Below are the code and all the weights of a small trained network. Each question names an input and a target symbol and asks about switching units off, where a switched-off unit gives its printed mean instead of its output.

import numpy as np


def w(rows, s, z=0):
    codes = np.array(rows[::2]) - 128.0
    scale = np.full(codes.shape[1], s)
    scale[-1] = z or s
    return codes * scale


def f(y):
    return y / 2 * (1 + np.tanh(0.7978845608 * (y + 0.044715 * y**3)))


def softmax(a):
    e = np.exp(a - a.max(-1, keepdims=True))
    return e / e.sum(-1, keepdims=True)


def log_softmax(a):
    a = a - a.max(-1, keepdims=True)
    return a - np.log(np.exp(a).sum(-1, keepdims=True))


def net(x, mask):
    ids = ['ΓΛΣΦΨαεζηθξπτ'.index(c) for c in x.split()]
    T = len(ids)
    res = E[ids] + P[:T]
    r = res
    for j in range(3):
        rows = slice(2 * j, 2 * j + 2)
        q, k, v = (r @ M[0][rows].T for M in (Q, K, V))
        z = softmax(np.where(np.tri(T) > 0, q @ k.T / 2**0.5, -1e9)) @ v
        o = O[0][rows]
        res = res + np.where(mask[j], z, o[:, -1]) @ o[:, :-1]
    y = f(res @ A[0][:, :-1].T + A[0][:, -1])
    res = res + np.where(mask[3:11], y, B[0][:, -1]) @ B[0][:, :-1]
    return log_softmax(res[-1] @ U[:, :-1].T + U[:, -1])


Q, K, V, O, A, B = {}, {}, {}, {}, {}, {}
E = w([
[148,143,146],'Γ',
[147,143,146],'Λ',
[136,143,145],'Σ',
[153,145,141],'Φ',
[153,146,141],'Ψ',
[162,146,145],'α',
[164,143,146],'ε',
[139,168,132],'ζ',
[195,161,140],'η',
[164,121,209],'θ',
[93,211,109],'ξ',
[122,54,254],'π',
[70,153,170],'τ',
],0.021)
P = w([
[113,106,61],'0',
[116,122,78],'1',
[126,128,97],'2',
[136,128,127],'3',
[138,136,145],'4',
[146,140,169],'5',
[151,144,190],'6',
[155,149,207],'7',
[157,156,225],'8',
[160,156,242],'9',
[158,159,255],'10',
],0.017)
Q[0] = w([
[130,253,117],'H1',
[173,187,136],'H1',
[118,103,199],'H2',
[90,96,163],'H2',
[149,89,100],'H3',
[68,162,57],'H3',
],0.023)
K[0] = w([
[119,162,254],'H1',
[105,246,190],'H1',
[189,169,129],'H2',
[170,203,181],'H2',
[69,82,62],'H3',
[178,61,61],'H3',
],0.014)
V[0] = w([
[252,80,133],'H1',
[173,181,74],'H1',
[142,117,125],'H2',
[55,35,88],'H2',
[112,3,171],'H3',
[16,130,124],'H3',
],0.015)
O[0] = w([
[241,71,51,102],'H1',
[181,255,33,106],'H1',
[101,72,73,127],'H2',
[98,79,202,6],'H2',
[128,71,80,93],'H3',
[13,160,108,111],'H3',
],0.0096,0.011)
A[0] = w([
[79,90,176,2],'N1',
[75,139,182,71],'N2',
[181,103,11,69],'N3',
[118,88,76,20],'N4',
[139,135,190,228],'N5',
[130,51,157,89],'N6',
[56,177,79,147],'N7',
[101,110,40,223],'N8',
],0.012,0.0071)
B[0] = w([
[235,177,133,172],'N1',
[136,142,14,231],'N2',
[2,123,109,218],'N3',
[148,232,125,126],'N4',
[64,53,123,246],'N5',
[73,174,55,137],'N6',
[190,81,206,208],'N7',
[248,47,245,139],'N8',
],0.0077,0.012)
U = w([
[131,156,124,48],'Γ',
[138,143,134,71],'Λ',
[183,107,207,196],'Σ',
[145,154,140,97],'Φ',
[146,158,134,98],'Ψ',
[151,152,119,134],'α',
[142,156,115,112],'ε',
[196,191,165,120],'ζ',
[132,222,33,148],'η',
[132,96,123,106],'θ',
[132,254,175,3],'ξ',
[106,69,121,95],'π',
[19,153,146,207],'τ',
],0.0097,0.0058)

Each question gives the input, a string of symbols that net reads in full, and the target symbol t.
The units are the heads (2 rows each of Q, K, V and O) and the neurons (one row each of A and B). Each row of codes is followed by its name. A weight is (code - 128) times the scale printed after its matrix; where a second scale follows, it is the last column's (O, A, B and U).
mask holds one flag per unit, heads first, then neurons. A switched-off unit (its flag False) gives its mean, the last column of its rows in O or B, instead of its output. The means were averaged over made-up inputs and are rounded, as every weight is.
A unit's drop is (log p(t) with every unit on - log p(t) with that unit switched off) / (log p(t) with every unit on - log p(t) with every unit switched off).
The circuit of an input: a set's keep is (log p(t) with only the set's units on - log p(t) with every unit switched off) / (log p(t) with every unit on - log p(t) with every unit switched off). Starting from all 11 units, units are removed one at a time, each time the one whose removal leaves the highest keep (on an exact tie, the one counted first), for as long as the keep stays at least 0.8.
circuit, biggest first: the units of the circuit, biggest drop first
most important unit: the unit with the biggest drop
top k neurons: the k neurons with the biggest drops, biggest first
which heads matter: for each layer, one digit per head in row order, 1 if its drop is at least 0.15 and else 0, layers parted by /
input η η ζ Σ Σ π, target π: circuit, biggest first : [H3]
input θ Σ π Φ, target π: top 2 neurons : [N6; N1]
input Σ Σ τ η Σ π η, target π: circuit, biggest first : [H1; H3]
input η Ψ Σ τ Σ, target τ: which heads matter : 100
input τ Σ Σ Φ Σ ζ η Σ Σ τ Γ, target τ: which heads matter : 100
input Γ Σ Σ η τ Σ Σ Σ ξ ζ, target ξ: which heads matter : 111
input ξ θ Ψ Σ Φ ξ α π Λ, target π: which heads matter : 101
input α Λ Σ τ Σ Σ ξ Σ Σ η, target η: which heads matter : 110
input π η Γ, target π: circuit, biggest first : [H1; H2]
input τ α Ψ ζ Σ τ Σ α, target τ: circuit, biggest first : [H1; H3]
input τ τ Φ η Σ ξ Σ η ε, target η: circuit, biggest first : [H2; H1]
input ζ θ τ η Σ ξ ε, target ξ: which heads matter : 101
input η Σ Σ Σ Λ η Ψ, target η: circuit, biggest first : [H1; N7]
input α Λ η Σ Σ Λ τ ζ π Σ Ψ, target π: circuit, biggest first : [H1; H3; N6]
input Σ τ ζ η, target τ: most important unit : H2
input ζ η Σ Σ Λ θ ζ Ψ η Σ, target η: top 2 neurons : [N3; N7]
input ξ α τ ζ Λ Σ η Φ, target η: circuit, biggest first : [H1; H2]
input α ξ τ η η Γ, target η: top 2 neurons : [N7; N5]
input Σ Λ Σ η τ Γ Γ, target τ: top 2 neurons : [N1; N8]
input Σ Σ τ π, target τ: which heads matter : 011
